Moves between objects:
Puv β Reb
Puv τ Bes
Pog β Vid
Pog τ Pof
Rov β Mek
Rov τ Los
Fel β Zab
Fel τ Vop
Vin β Rep
Vin τ Bod
Saf β Rol
Saf τ Ruz
Sov β Pag
Sov τ Niv
Veg β Sov
Veg τ Kuv
Lud β Luv
Lud τ Pog
Sor β Niv
Sor τ Nas
Gek β Tun
Gek τ Sov
Niv β Veg
Niv τ Niv
Rav β Bol
Rav τ Pup
Kon β Pap
Kon τ Reb
Geb β Nef
Geb τ Kon
Div β Kov
Div τ Lus
Fiz β Nas
Fiz τ Rop
Rog β Sor
Rog τ Luv
Reb β Pef
Reb τ Vit
Vop β Dev
Vop τ Pem
Laz β Pup
Laz τ Lat
Ror β Kuv
Ror τ Laz
Dat β Vid
Dat τ Pog
Zuz β Bod
Zuz τ Rov
Kat β Lud
Kat τ Lat
Vid β Lat
Vid τ Rud
Dez β Sor
Dez τ Ror
Rom β Pes
Rom τ Bol
Fil β Bes
Fil τ Nas
Mag β Fiz
Mag τ Tun
Nis β Pof
Nis τ Fud
Lat β Roz
Lat τ Zap
Kov β Ged
Kov τ Pem
Tun β Nas
Tun τ Kez
Feb β Ker
Feb τ Sor
Tof β Pem
Tof τ Bef
Bef β Los
Bef τ Naf
Kuv β Mag
Kuv τ Ruz
Rol β Dev
Rol τ Zap
Rep β Faf
Rep τ Gad
Fud β Rav
Fud τ Gur
Los β Tof
Los τ Zab
Lop β Vit
Lop τ Ker
Rud β Vid
Rud τ Nev
Laf β Kon
Laf τ Puv
Pef β Fof
Pef τ Mup
Met β Rog
Met τ Lud
Nas β Pil
Nas τ Mag
Pof β Nev
Pof τ Rav
Nef β Gup
Nef τ Pap
Ruz β Paf
Ruz τ Rog
Gur β Gek
Gur τ Saf
Rop β Mag
Rop τ Det
Nev β Pog
Nev τ Nis
Roz β Laz
Roz τ Vid
Pag β Pek
Pag τ Zon
Gup β Lus
Gup τ Geb
Faf β Zap
Faf τ Vin
Ker β Mar
Ker τ Laf
Det β Lus
Det τ Tig
Mup β Buf
Mup τ Naf
Pir β Pem
Pir τ Rep
Pup β Ror
Pup τ Roz
Zon β Gek
Zon τ Veg
Gad β Vin
Gad τ Zuz
Paf β Gad
Paf τ Gis
Fif β Mup
Fif τ Bam
Lus β Pob
Lus τ Fil
Mar β Lop
Mar τ Feb
Pap β Geb
Pap τ Laf
Fet β Per
Fet τ Fiv
Tig β Nef
Tig τ Fet
Riz β Kat
Riz τ Los
Per β Tig
Per τ Bes
Bod β Gad
Bod τ Mek
Dev β Fel
Dev τ Bol
Gis β Ruz
Gis τ Met
Mek β Zuz
Mek τ Fof
Bam β Naf
Bam τ Rom
Pem β Bol
Pem τ Faf
Fiv β Bes
Fiv τ Pek
Vit β Sov
Vit τ Rop
Pob β Div
Pob τ Gup
Pil β Tun
Pil τ Pag
Pek β Nug
Pek τ Gek
Zab β Bef
Zab τ Dev
Bes β Lat
Bes τ Nug
Kez β Det
Kez τ Per
Pes β Bam
Pes τ Bef
Luv β Bol
Luv τ Gis
Nug β Fiv
Nug τ Pag
Zap β Fud
Zap τ Rol
Naf β Fel
Naf τ Pes
Bol β Vop
Bol τ Pir
Buf β Pef
Buf τ Fif
Fof β Rov
Fof τ Buf
Ged β Rom
Ged τ Div

The rows follow the links: the fewer symbols apart two objects are, the more alike their rows tend to be.

Each row is also shifted at random along 5 hidden directions that mean nothing.

Some objects, each with a row of numbers:
Mek
[  43,   42,   67,   92, -110,  -17,  -11, -130,  -65,  -24, -127,   50,  -99,  -43,  100,  -76,  -21, -101, -155,   46,   34, -112,  114,  -46,  -88,    3,  -44,  101, -126,  -55,  -42,   62,  100,  -99,  148,   48, -133,  -66,   20, -165,  140,    9,  -73,  -43,  116,   -7,  -73,  -53, -153,   60,  -57, -178,   44,   21,   -7,   71, -193,  129,  -29,   40,   -1,  -78,  -27,   15,   48,   49,  109,   72,  161]
Gup
[  -5,   37,    9,   33,   48,   23,  -15,   28,  -61,   32,   75,    4,    7,  -35,   27,  114,  -18,  -31,  -47,  -36,   72,   99,  -81,  -84,  130, -129,  -26,   -1,   76,  -76,   -8,   85,  -14,   51,  -49,   38,  -54, -172,   91,  -52, -121,   36,    8,   45,  -70,   -6,   17,   60,    6,  -46,   58,   -2,   74,  -13,  -21,  -33,   23,   49,  -98,    1, -144,   37,   38,  -59,   54,   41,   47,   12,  106]
Tun
[  49,   53,   72,   31,  109,   51,   61,  -83,  -71, -178,    3,  -48, -112,   35, -153,   16,   26, -144,  -99,   11,  -68,   86,  -37,   53,  -78,   42,  -36,  -25,   11,   -4,  158,  -71,   50,   84,   52,   73,   83,  112,   12, -140,   26,   28, -106,   84,  104,  -32, -235,  155,  107,   -3,   59,   77, -117, -224,  -90,   75,  -87,  147,   58,   -9,   -8,   60,   72,  267,  -10,   13,   32,   60,  243]
Faf
[ -10,  -29,  -15,  -93,  -63,  -12,   45,  -10,   16,   96,   50,   21,   -9,  -99,   61,   24,  -76,  -68,   -2,   66,    5,  -78,   72,  -35,  -45,   96,   20,   70,  -47,   80, -107, -141,    2,  -35,  153,  -64,    1,   -2, -135,  -89,  -29, -141,   -3,   21,  -80,   19,  -41, -153,   26,  -49,  -98,  -17,   75,  -34,  -63,    1,  -29,   54,  -33,  -17,   21,   65,  -93,   75,   61,  -10,  -16,  -17,  107]
Zap
[ -66,  -76,  -29, -200, -110,    2,   96,   11,   47,  138,   22,  -29,   11,  -21,   21,   45,   14,  -30,   33,   59,   -8,  -61,  128,   79,  -57,   80,   26,   20,   54,   34,  -41,  -76,    5,  -50,    6, -153,   76,   37, -133,   19,  -55, -114,  -83,   -7,  -36,  -42,   58,  -99,   44,  -99,  -78,   63,  -95,  -55,  -70, -158,  107,  -50,  -38,  -74,   31,   37,  -43,  250,   28,  -25,   59,   44, -147]
Niv
[  89,    4,   27,   54,  146,   58,   22,  -25, -113, -236, -221, -199, -117,   18,  -60,  -46,   18,  -52,  -18,    7,  -54,   27,   38,   86, -121,   23,   20,   41,  -29,   -7,  187,   67,   -3,   54,   20,  123,  -13,  182,    3,  -74,  120,   73, -124,   48,  179,   34, -160,  143,   63,   24,   25,   45, -199,  -79,  -23,   51, -200,   41,   66,  -12,   82,  -38,   21,  183,  -99,   76,  111,    3,   34]
Kon
[   2,  -13,  -30,   89,   74,   -1,   65,  169, -121,   76,  138,  -68,  -47,  -16,   16,   -8,  -22,   93,   31,   91,  114,  -31,  -98,  -81,  111,  -49,   13,   81,   50,  -75,  -92,  250,  -23,   25,  -29,  164,   48,  -18,   64,   61, -105,    3,  -88,  -18,  -61,   48,   91,    5,  153, -127,   32,  -25,  119,   54,  -88,  -84,   59,   32, -100,  -33,  -36,  127,   47,  -76,  -97,  118,  178, -169,   85]
Fil
[   6,  101,   35,   12,   74,    6,   -4,   52,   25,   44,  115,    5,   43,   69, -131,  125,   33,   30,  -14,  -77,  -88,  158, -105,  -72,  106,  -59,   -2,   11,  151,    2,   30,   -7,    0,  111,  -72,    4,   86,  -38,   29,   67,  -91,  -16,   -9,   13,  -74,  -56,   14,  148,   99,  -82,   91,   60,  -25,  -40,  -10,   48,   69,  -45,   20,  -84,  -75,   59,   28,  100,   45,   24,  -49,   90,  -34]
Pil
[  41,   62,   41,   30,   83,    3,   13, -103,   62,  -85,   48,   21,   33,   60, -116,   63,   -5,  -38,  -56,  -84, -149,  109,  -98,  -10,    2,   27,  -12,   12,   44,   74,   91, -154,   50,  100,   45,    5,   85,   80,    2,    2,    5,   34,   53,   13,   -9,  -34,  -99,  103,   32,  -19,   67,   58,  -59,  -99,   -2,  108,  -29,   25,  143,  -34,   10,  -29,   36,   81,   -8,  -44, -130,   66,   66]
Saf
[  28,   -2,  -57, -115,  -23,   -9,  -35,   -3,  117,   48,  -18,  -30,   81,  -23,   -8,   87,  -90,   22,   89, -104,  -84,   52,   40,   95,  -46,   32,   47,   14,  -29,  150,  -12, -204,   11,   22,   28, -162,   11,   62, -105,   28,    9,  -99,  102,   58, -129,   -9,   -4,  -41,  -63,  -15, -113,   72,   -2,   51,   56,   93,   10,  -61,  138,    2,   82,  -75,  -91,   24,    6, -143, -195,   12, -155]
Vit
[  43,   13,    4,  117,   85,    0,    4,  -75,  141,   43,   29,  -12,  150,   -6,  -42,   26,  -16,   45, -104,  -66,  -43,   58, -124,  -30,   45,    9,   -9,  101,   62,   93,   57,   -6,   78,   46,  -43,  106,   53,   58,   53,   69,  -48,   39,  -68,  -36, -108,  -81,   56,   32,   53,  -38,   52,   36,  -77,  -81,  -26,  -14,   54,   25,   95,   41,   32, -102,  143,  137, -112,  -29,   28, -100,   51]
Vop
[ -75, -104,   37, -136,  -14,   17,    9,  -86,   16,   36,   31,   77,  -49,  -77,  -20,  -14, -108,  -68,  -17,   31,   23,  -82,   -5,    6,   -6,   82,  -48, -118,  -34,   76,  -18,  -77, -137,  -67,   66,  -56,    1,  -12, -117,  -95,  -29,  -70,   73,   55,   26,   64,  -21, -135,   17,   29,    8,   43,   41,  -21,  -51,  -47,   -3,  -39,  -59,   75,   36,  119, -109, -114,   97,  -51,   -8,  -63,  120]
Pek
[ -10,   57,   57,   53,   57,  -23,   59, -111,  -78,  -89,  -78,   -9,  -66,   92,  -69,   35,   31,  -31,  -97,   10, -144,   43,   11,  -52,  -40,  -20,  -25,  125,  127,   23,   85,  196,  -14,   70,   73,   -1,   19,  101,   38,   47,  -20,   80,  -66,  -60,  174,    7,  -38,  115,   34,  -44,  133,    3, -117,   54,   -4,   75, -132,  -94,   49,  -53,   25,  -58,  -44,   15,   -2,   91,  102,   88,  -89]
Rom
[ -68,  -22,   80,  -44,  -95,   68,  -43, -241, -111,   -7,  -54,   86, -147,  -28,  -61,  -35, -144,  -90, -235,   84,   93,  -37,   16,   21,  -21,   -8, -163, -217,   42,  -79,   71,  338, -131, -133,  -27,  -18, -107,  -82,  -16, -129,   37,   55, -161,   60,  178,  -12,   54,  -45, -102,   75,   27,  -21,  -13,   12,  -83,  -93,  -56,  -41,  -80,  167,  -48,   65,  -71,  -35,  135,  -13,  266,   10,  177]
Det
[  28,   94,   39,   36,   79,   17,    4,   44,  -11,   15,  119,    3,   10,   54,  -80,  118,   20,    7,  -36,  -50,  -51,  167, -115,  -70,  118,  -82,    2,   -2,  119,  -24,    7,    6,    2,  105,  -43,   26,   53,  -39,   42,   47,  -94,   -4,   14,   19,  -78,  -41,  -22,  122,   84,  -72,   84,   46,   36,  -32,   -9,   37,   34,   -2,   11,  -53,  -95,   73,   18,   29,   40,   47,  -47,   63,   54]
Pob
[  -9,   39,   36,   -8,   83,   57,   -2,   79, -216,  -91,  -23,  -50, -155,  -34,   23,   69,  -39,  -46,  -10,   19,  106,   54,  -35,  -74,   73, -126,  -25,  -45,   26, -120,   -1,  133, -113,   60,   -9,   52, -107, -113,   71, -100,  -74,   64,   45,   96,   63,  108,  -94,   65,   12,  -17,   43,   -3,   89,   43,  -20,   34, -107,   64, -134,   -7, -134,  121,  -74, -206,   57,   91,   72,    1,  148]
Lat
[ -65,  -20,  -80,  -68,  -73,  -36,   98,   26,  -43,   30,   28,   16,  -43,   92,   37,    9,   34,  -27,   59,  139,   36,  -44,   96,  125,  -85,  -51,   -8,  -18,   57,  -90,  -51,  126,   45,    4,  -26, -146,   32,   21,   57,   87,  -89,   50,  -74,  -52,   58,  -41,   70,   25,  -41,  -52,  -36,   63,  -54,   49,  -81,  -89,   68,  -40,  -25,  -33,   -2,  -66,   16,   33,  -47,  -41,   84,   52, -169]
Gad
[  55,   -2,  -30,  -16,  -66,  -39,   -2,  235, -126,   91,  -28, -111, -106,  -42,   22,  -55,    4,  144,  151,   89,  -26,  -99,  141,  -87,  -55,   63,   86,  151,  -62,   15, -164,  171,  -24,  -60,  104,   32,   38,   71, -111,   40,   97, -176,  -98,  -59,   -6,   56,   27,  -66,  123,  -93, -130, -133,  107,  179,   23,   79,  -90,  -39,  -55, -106,   81,  105, -152,    6,  -17,  103,   79,   -6, -128]
Mup
[ -28,    2,   37,  126,  -84,  -19,  -53, -119,   65,   13,   71,  202,    3,    6,  -11, -124,  -40,  -19,  -76,  -11,    6,  -74,  -76,  -15,   20,   31, -105, -135, -123,  -30,   -6,  -43,   24, -102,   16,   66,  -18,  -93,   46,  -61,  104,   53,   54,  -46,   65,    2,   16,  -74,  -97,  158,   19,  -94,  115,  -12,   15,   35,   30,   39,    8,  145,    1,  -14,   70, -134,   49,  -45,  -48,  -34,  183]
Veg
[  59,   59,   10,   70,  105,  -25,   -4,  -56,  -14,  -99,  -62,  -38,   23,   44,  -91,   13,  -41,   19,  -38,  -73, -135,   50,  -62,    1,  -62,   18,   -2,   47,   42,  104,   75,   78,    2,   81,   38,    3,   40,  148,   14,   39,   37,   30,  -11,  -24,   54,    5,  -13,   99,    8,   -9,   31,   39,  -56,   54,   31,  128,  -82,  -58,  144,  -10,  101,  -90,  -32,    8,  -60,  -10,  -24,   -8,  -64]
Ged
[ -59,   -7,   60, -106,  -76,   58,  -72,  -83,  103,   96,   72,   67,   45,  -24,  -76,  105,  -37,  -56, -104,  -86,   56,  149,  -37,    5,  130,    4,  -33, -185,   53,  -33,   64, -137,  -34,  -33, -118,  -62,  -25, -150,  -99,  -83,  -47,  -60,   12,  105,  -95,  -90,   37,  -27,  -21,   34,   50,   73,  -57, -168,  -20, -125,  153,    1,  -48,   65, -117,  111,   54,  183,  179,  -35,   -8,  103,   88]
Pap
[  11,  -36,  -36,   52,   98,   22,   19,  224,   17,   42,  100,  -83,   54,  -46,   76,   23,  114,   66,  121,   -8,   86,   24,  -70,  -70,  130,  -32,   93,   69,  -23,  -66,  -44, -111,   -4,   68,  -33,  148,   32,  -58,   43,   50, -102,   -8,  120,    5, -143,   50,  -20,   17,  139,  -46,   23,   10,   80,  -55,   -2,  -53,   85,   80,  -94,  -71,  -79,   93,   86,  -83,  -66,  101,  -72, -130,   44]
Nug
[ -22,   80,   16,   63,   16,  -55,   87, -208,   84,   34,  190,  157,   42,   65, -109,  108,  -83,  -92, -173,   -4, -166,   49, -149,  -59,   13,   18,  -89,   56,  126,  100,   -4,   -7,   69,   84,  118,  -66,   84,   -4,   56,   31, -129,   46,  -10,  -34,  -13,  -50,  -17,   46,   11,  -83,  113,   51,   17,  -36,  -80,   99,   27,  -30,  119,  -12,   -9,  -62,    5,  -13,   21,  -45,  -26,   40,  134]
Nev
[ -74,  -53,  -54,  -97,  -47,   26,   95,  121, -104, -132, -150, -107, -122,   63,  114,  -44,  178,  -11,  169,  112,   89,  -95,  196,  127, -105,  -39,   80,  -23,  -27, -164,   16,   49,  -19,   -8,  -54,  -59,  -51,   37,   63,   59,    9,   88,    7,  -52,  139,   58,  -49,   56,  -28,    9,  -31,   11, -127,   14,    7, -124,  -32,   12, -123,  -80,  -11,  -27,   22,    5,  -63,   54,   64,   47, -218]
Nis
[ -65,  -22,  -77,  -71,  -84,  -34,   95,  -35,   59,   38,   76,   85,   16,   50,  101,   17,   -7,  -59,   22,   62,   27,  -47,   34,  124,  -56,  -39,  -14,  -36,    3,  -38,  -69,  -68,   66,   -9,   -1, -187,  -19,  -66,   96,   46, -108,   84,   56,  -34,   -5,  -18,   57,  -17, -108,  -27,  -41,   58,   18,   19,  -32,  -66,   99,    5,  -28,   11,  -27, -116,   43, -115,  -36, -102,  -30,   13,  -93]
Fif
[ -15,  -25,    7,   36,  -90,  -11,  -43,  138,  -28,  145,  150,   70,  -59,  103, -173, -164,   49,  198,   26,  100,  -11,  -63,   -9,  -28,   61,  101,  -13, -129,  -34,  -68,  -78,  253,  -63, -135, -125,   99,  170,   42,  -98,   95,  123, -106, -173,  -79,   47,  -58,  175,  -55,  118,   55,   -8,  -62,   33,   58,  -16,  -87,  161, -102,  -38,    1,   68,  181,   21,  102,    4,   67,  117,  -35,  -62]
Kez
[  16,  140,   58,   74,   59,  -17,  -24, -110,   34,  -65,   11,   53,   34,   60,  -29,  143,    9,  -53,  -96, -106,  -95,  146,  -91,  -90,   62, -113,  -43,   37,  147,   19,   64,   -2,   37,  123,    8,  -51,  -50,  -66,  110,   26,  -69,   92,   79,  -12,   32,   -6,  -38,  131,  -48,   -6,  127,    9,  -16,   37,   53,  110,  -68,  -17,   39,  -35,  -83,  -93,   -2,  -85,   46,   -1,  -43,  115,   10]
Laf
[  23,   -8,   25,   96,   40,   26,  -18, -153,   94,  -32,  -73,   -6,  150,  -86,  146,   55,   11,  -61, -165,  -99,   92,   57,  -68,  -47,   80,  -95,  -13,  101,   32,  -25,   48,  -32,   85,   33,  -27,   80, -133, -130,  156,  -45,  -95,  140,   39,   13,  -71,  -27,   50,   24,  -93,   12,   79,  -28,  -50,  -81,   12,  -77,  -14,   73,  -39,   79,  -90, -190,  139,  -25,  -61,   19,   54,  -51,   99]
Reb
[  25,   -7,  -63,  150,   17,  -56,    4,  110,   65,  146,  166,   26,  124,   22,   -7,  -49,   30,  173,   10,   27,    8,   -3, -157, -106,  137,    9,   25,  108,   18,   -4,  -88,  119,   41,   -3,  -53,  161,   85,  -22,   49,  134,  -26,  -19,  -10,  -87, -150,  -15,  158,  -32,  112,  -37,   41,  -46,  120,   65,    5,  -35,  132,  -37,  -18,  -25,   14,   30,  107,  -73, -119,   60,   11, -152,  -20]
Lus
[  -3,   90,    4,   16,   34,   -4,  -28,   33, -150,   65,  121,   33,  -47,   -1,  -35,  113, -119,   48,  -46,    5,    8,  109, -102, -113,  136, -163,  -69,    5,  166,  -42,  -83,  324,  -87,   62,  -52,  -13,  -33, -119,   88,   47, -136,   17,  -52,   32,  -44,   -7,  119,   74,    4,  -99,   52,  -25,  147,  158,  -25,   63,   23,  -79,  -44,  -18, -108,   63,  -89, -208,   64,   30,  105,   23,   25]
Ruz
[  92,   51,  -31,  -48,  -25,   14,  -70,   28,   41,   52,   43,  -73,   40,  -22,  -87,   35, -125,   28,   27,  -68,   -7,  108,   -5,  135,  -73,   17,    6,  -67,  -66,   60,   -2,  -95,   93,   -5,  -65,  -39,   65,   34,  -82,  -72,   75, -126, -124,  115, -152, -130,   -8,    7,    9,  -37, -155,   17,    3,  -99,  -12,   50,   71,   80,  122,   27,   21,   24,    0,  261,  -25, -132,  -49,    0,   74]
Fet
[ -16,   77,   33,   55,   67,  -19,  141,   42, -191,   -2,  153,    4, -178,   73, -128,   30,  -19,  -18,  -69,  148,  -69,   16,  -76,  -85,   36,  -41,  -47,   61,  142,  -45,  -32,  295,  -16,   82,   60,   47,  115,   31,   40,   24, -104,   -2, -134,  -29,   98,   24,  -37,  121,  178, -145,  104,   12,   49,   17, -137,   40,  -25,    3,  -50,  -92,  -33,  133,  -48,  -19,  -22,  118,  205,   21,  125]
Rud
[ -62,   -6,  -54,  -34,  -73,   -9,   76,  -40,  -82,  -75, -108,    2,  -64,   51,  113,  -17,   58,  -88,   -2,   74,   99,  -82,  122,  121, -106, -100,  -28,  -33,   27, -144,    2,  130,   52,  -26,  -16, -146,  -98,  -57,  157,   20,  -57,  148,  -50,  -51,  158,    6,   23,   42, -151,   11,  -21,    6,  -70,   46,  -23,  -97,  -16,   12,  -66,   13,  -36, -151,   52,  -70,  -46,  -24,  118,   71, -116]

From each start, follow one symbol. Which object do you reach?
Answers are names.
new walk
[  25,  -47,  -64, -111,   26,   64,  -44,  231,   -7, -170, -133, -124,  -38,    9,   79,  -46,  128,  -10,  253,  -69,   67,  -12,  113,  179,  -84,    6,  111, -135, -187,  -75,   61, -355,   38,   17, -101,  -31,  -37,   22,  -46,  -69,   91,  -10,  139,  100,  -37,   32, -169,   31,  -57,   74, -141,   54,  -54,  -99,   76,    6,    8,  128,    1,  -44,  -22,   30,   31,   60,  -28,  -71, -238,   30,  -70]
τ -> Pog
new walk
[  53,   68,    4,  109,  160,  -21,  -15,   95,  -22,  -80,   57,  -40,   18,   49,  -89,   36,  -17,   85,   62,  -86, -124,  110, -139,  -67,   53,  -33,    9,   59,   49,   61,   36,   23,   -6,  117,   -3,   67,   67,   70,   54,   73,  -22,   18,   64,   10,  -48,   39,  -41,  126,   85,  -41,   66,   31,   63,   51,   39,  159,  -26,  -27,   87,  -75,   28,    1,  -15, -130,  -51,   31,  -92,  -46,    2]
τ -> Det
new walk
[ -79,  -27,  -95, -109, -131,  -41,   69,  -59,   63,  112,  105,  120,   53,   21,   52,   39,  -65,  -14,   15,   57,   30,  -46,    4,  119,  -48,  -27,  -66,  -61,   76,   36,  -80,   36,   27,  -18,  -12, -245,    7,  -61,   43,   71, -138,   19,   -7,  -26,  -43,  -39,  133,  -69, -117,  -56,  -68,   79,   27,   80,  -61,  -85,  134,  -74,    8,   47,    5, -101,   -4, -118,    5, -167,    5,  -10, -131]
τ -> Pup
new walk
[ -70,  -26,   89,  -18, -146,   40,  -63, -225,   94,   93,  -39,  152,   28,   11,  -70,  -48,  -26,  -54, -195,   -4,   35,   -6,   -7,   23,   30,   39,  -92, -165,    7,  -27,   81,   48,  -67, -139,  -72,  -21,  -14,  -75,  -58,  -67,   82,   17,  -97,  -10,   92,  -90,  123,  -88,  -96,  151,   49,  -25, -103, -112,   -8, -126,   70,  -61,   -7,  131,  -26,    4,   43,  151,  119,  -43,  117,   67,   41]
β -> Fel
new walk
[ -34,  -48,  -11, -143,  -89,  -13,    5,  -37,  136,  198,  157,   84,   72, -108,  -31,   67, -112,  -29,  -13,    0,   -2,  -31,   -3,  -19,   25,  119,  -27,  -20,   -9,  120, -111, -234,   -5,  -61,   53,  -92,   70,  -41, -171,  -66,  -49, -191,   30,   58, -183,  -35,   39, -181,   47,  -45,  -90,   32,   80,  -66,  -75,  -53,  103,    4,    1,   17,   12,  113,  -74,  109,  119,  -75,  -69,  -18,  117]
β -> Pem
new walk
[   3,   30,    8,   44,  139,  -26,   74,   98, -127, -101,   15,  -61, -111,   69, -118,  -35,   38,   53,   87,   66, -166,  -24,  -45,  -73,  -38,   52,   38,   87,   34,   59,   15,  119,  -69,   96,   63,   67,  125,  186,  -27,  109,   -6,    4,   18,  -59,  103,   94,  -86,   91,  178,  -77,   74,   40,    7,   85,  -12,  138, -121,  -44,   52, -107,  118,   80,  -89,  -92,  -81,   90,   17,  -35,  -48]
β -> Pek
new walk
[ -24,   83,   10,   49,   28,  -30,  124,   19,  -75,   70,  232,   39,  -69,  101, -146,   47,    1,   26,  -59,  130, -103,   48,  -89,  -64,   36,   -3,  -47,   67,  166,   -4,  -60,  252,   -8,   83,   31,    2,  160,   38,   59,  100, -149,    2, -151,  -51,   10,  -12,   36,   93,  194, -153,   89,   50,   31,    2, -158,   11,   53,  -29,  -11,  -87,   -3,   96,    0,   53,  -46,   80,  144,   19,   28]
τ -> Nug
new walk
[ -17,   77,   35,    9,   11,    1,   22,   13,   52,   26,   92,    0,   67,   47,  -36,  126,  105,  -54,  -47,  -61,  -39,  129,  -65,  -83,  116,  -59,   29,   45,  121,  -37,   50, -128,   47,  108,  -52,    1,   43,  -85,   57,   37, -115,   29,   35,   25,  -70,  -66,  -45,  108,   68,  -44,  115,   30,  -65, -119,   -5,  -32,   51,   60,  -28,  -95, -153,   31,   87,  155,   40,   62,  -57,  125,   34]
β -> Nef
new walk
[   1,  -26,   39,   79, -112,   14,  -29,   51,  102,   43,  115,  131,   13,   45,  -66, -126,   92,   41,   -1,    8,    8,  -55,  -53,  -14,   22,  111,  -12, -114, -166,  -61,   -1, -191,   65,  -92,  -38,  106,   91,  -52,  -63,  -39,  153,  -43,   17,  -40,  -15,  -45,  -30,  -58,   74,  137,  -24,  -55,   34, -156,   18,  -39,   99,   82,    3,   47,   -1,   91,  133,  124,    3,  -12,  -87,  -30,  163]
β -> Pef
new walk
[ -62,  -43,  -75,  -86,  -81,   34,  107,   73,  -42,  -13,   33,  -18,  -61,   82,   48,  -42,   83,  -47,   72,  145,   94,  -46,   99,  170, -110,   -9,   19,  -99,  -39, -147,  -20,  -19,   73,  -36,  -73,  -90,   59,   -6,   44,   -3,  -48,   30,  -91,   -1,   27,  -41,  -34,   19,   20,  -17,  -71,   60,  -87, -113, -107, -135,  117,   89,  -49,  -22,  -30,   11,  102,  159,  -56,  -37,   52,   13,  -26]
τ -> Pof
new walk
[  24,    8,   -6,  -24,  -79,  -50,   18,  -88,  -28,   91,   20,   64,  -44,  -92,   77,   27, -158,  -65,  -85,   41,  -17,  -63,   46,  -68,  -43,   16,  -32,  129,  -63,   61, -160,  -17,   52,  -46,  191,  -51,  -72,  -39,  -41, -104,   21,  -80,  -16,  -17,  -39,   13,  -17, -106,  -67,  -47, -113, -112,  141,   69,  -33,   88, -104,   60,    9,   29,   10,  -31, -103,  -53,   60,  -16,   27,   21,  140]
β -> Rep
new walk
[ -13,    2,  -27,  -82,   49,  -39,   70,   -2,   30,  -52,  -45,  -22,   15,   50,  -15,   48,   -1,  -10,   91,  -15, -123,  -12,   44,   52,  -81,   38,   32,   67,   59,  114,   22,  -78,    1,   90,   68, -115,   59,  153,  -49,   86,  -37,  -26,   80,  -33,   29,   43,  -66,   17,    6,  -61,   -7,   93,  -62,   77,    2,   76,  -40,  -95,   98,  -45,   93,  -55,  -93,  -33,  -25,  -48, -113,   20, -175]
τ -> Saf
new walk
[  17,   29,   28,  128,  -89,  -28,  -58,  -65,   54,   -3,  -36,  130,    5,  -23,   79, -122,   50,  -11,  -32,  -34,   23,  -79,   21,  -68,   -1,   30,  -41,   15, -175,  -31,  -46,  -97,   76,  -95,   87,   47,  -69,  -83,   39,  -74,  147,   21,   85,  -84,   36,   24,  -27,  -50, -118,  144,  -37, -162,  112,   36,   69,   94,  -67,   51,   -4,   58,   11,  -73,   46, -109,   24,   42,  -91,   41,   87]
τ -> Buf
new walk
[  49,   20,   22,   69,  146,  -13,   18,   13,  -33, -136,  -53,  -73,  -18,   41,  -84,  -33,   34,   14,   43,  -43, -135,    8,  -52,  -15,  -57,   34,   31,   93,    3,   91,   85,  -35,  -15,  107,   48,   78,   84,  171,    2,   42,   31,   36,   33,    0,   77,   58, -110,   85,   83,   -5,   59,   55,  -67,  -11,    9,  116, -112,  -21,   96,  -35,  108,  -23,  -17,  -20,  -77,   43,  -69,  -57,    5]
τ -> Niv
new walk
[  17,   -9,    6,  123,   98,  -15,   25,  -24,   36,  -25,   27,   10,   97,  -39,   95,    0,   53,  -33,  -56,  -32,   49,    3,  -94,  -84,   90,  -64,   19,  114,   21,  -32,   15,  -77,   61,   41,   30,  135,  -44,  -58,  138,   -4,  -92,  114,  109,  -38,  -41,   31,  -30,   37,   28,   -1,   99,   -9,   24,  -58,   -5,  -18,   -8,   94,  -26,   15,  -43,  -69,  135, -110,  -94,   78,   -9, -107,  121]
τ -> Bes
